Below are the code and all the weights of a small trained network. Each question names an input and a class and asks about switching units off, where a switched-off unit gives its printed mean instead of its output.

import numpy as np


def w(rows, s, z=0):
    codes = np.array(rows[::2]) - 128.0
    scale = np.full(codes.shape[1], s)
    scale[-1] = z or s
    return codes * scale


def f(y):
    return y / 2 * (1 + np.tanh(0.7978845608 * (y + 0.044715 * y**3)))


def log_softmax(a):
    a = a - a.max(-1, keepdims=True)
    return a - np.log(np.exp(a).sum(-1, keepdims=True))


def net(x, mask):
    res = np.array(x, float).reshape(1, 8) / 4 @ E
    y = f(res @ A[0][:, :-1].T + A[0][:, -1])
    res = res + np.where(mask, y, B[0][:, -1]) @ B[0][:, :-1]
    return log_softmax(res[-1] @ U[:, :-1].T + U[:, -1])


A, B = {}, {}
E = w([
[163,227,102],'x0',
[35,143,57],'x1',
[136,95,140],'x2',
[116,85,183],'x3',
[89,175,170],'x4',
[255,126,95],'x5',
[175,124,70],'x6',
[132,93,196],'x7',
],0.0091)
A[0] = w([
[110,95,43,77],'n1',
[166,167,204,109],'n2',
[154,14,155,195],'n3',
[51,153,88,139],'n4',
[76,134,133,187],'n5',
[92,182,154,181],'n6',
[114,98,168,162],'n7',
[141,165,183,111],'n8',
[193,126,225,254],'n9',
[71,65,8,133],'n10',
[145,136,224,204],'n11',
[239,109,133,224],'n12',
[216,127,82,215],'n13',
],0.011,0.0059)
B[0] = w([
[133,254,137,161],'n1',
[60,143,122,167],'n2',
[116,23,116,212],'n3',
[56,107,64,194],'n4',
[104,32,133,177],'n5',
[39,73,95,182],'n6',
[233,110,188,162],'n7',
[59,227,151,148],'n8',
[22,76,208,240],'n9',
[68,145,208,206],'n10',
[93,142,195,202],'n11',
[154,53,122,255],'n12',
[194,56,88,249],'n13',
],0.0071,0.01)
U = w([
[40,164,68,115],'0',
[203,191,99,1],'1',
[141,18,109,226],'2',
[112,128,245,201],'3',
],0.011,0.0035)

Each question gives the input, the list of numbers given to net, and the class t.
The units are the neurons (one row each of A and B). Each row of codes is followed by its name. A weight is (code - 128) times the scale printed after its matrix; where a second scale follows, it is the last column's (A, B and U).
mask holds one flag per neuron, in row order. A switched-off neuron (its flag False) gives its mean, the last column of its row in B, instead of its output. The means were averaged over made-up inputs and are rounded, as every weight is.
A unit's drop is (log p(t) with every unit on - log p(t) with that unit switched off) / (log p(t) with every unit on - log p(t) with every unit switched off).
The circuit of an input: a set's keep is (log p(t) with only the set's units on - log p(t) with every unit switched off) / (log p(t) with every unit on - log p(t) with every unit switched off). Starting from the 12 units with the biggest drops (on a tie, the unit counted first), units are removed one at a time, each time the one whose removal leaves the highest keep (on an exact tie, the one counted first), for as long as the keep stays at least 0.8.
circuit, biggest first: the units of the circuit, biggest drop first
k most important neurons: the k neurons with the biggest drops, biggest first
drop when u is switched off: that unit's drop, to one decimal
input [-1,4,7,5,3,2,-3,-4], class 0: circuit, biggest first : n12
input [0,8,6,-5,-1,6,7,4], class 1: 2 most important neurons : n1; n9
input [-7,5,3,-4,-7,-1,2,-4], class 0: circuit, biggest first : n1; n12
input [0,3,1,-5,-3,-3,3,5], class 0: circuit, biggest first : n12; n13
input [3,4,8,8,5,-5,6,1], class 0: circuit, biggest first : n12; n4
input [7,5,-2,-8,-6,8,0,6], class 1: 2 most important neurons : n9; n3
input [5,-7,3,-2,3,-8,8,-2], class 0: 2 most important neurons : n7; n10
input [5,4,-2,3,-6,-2,8,2], class 0: drop when n12 is switched off : 0.2
input [1,4,-6,6,2,-2,7,2], class 0: drop when n12 is switched off : 0.3
input [2,8,-5,8,-5,1,-5,-1], class 0: drop when n13 is switched off : 0.2
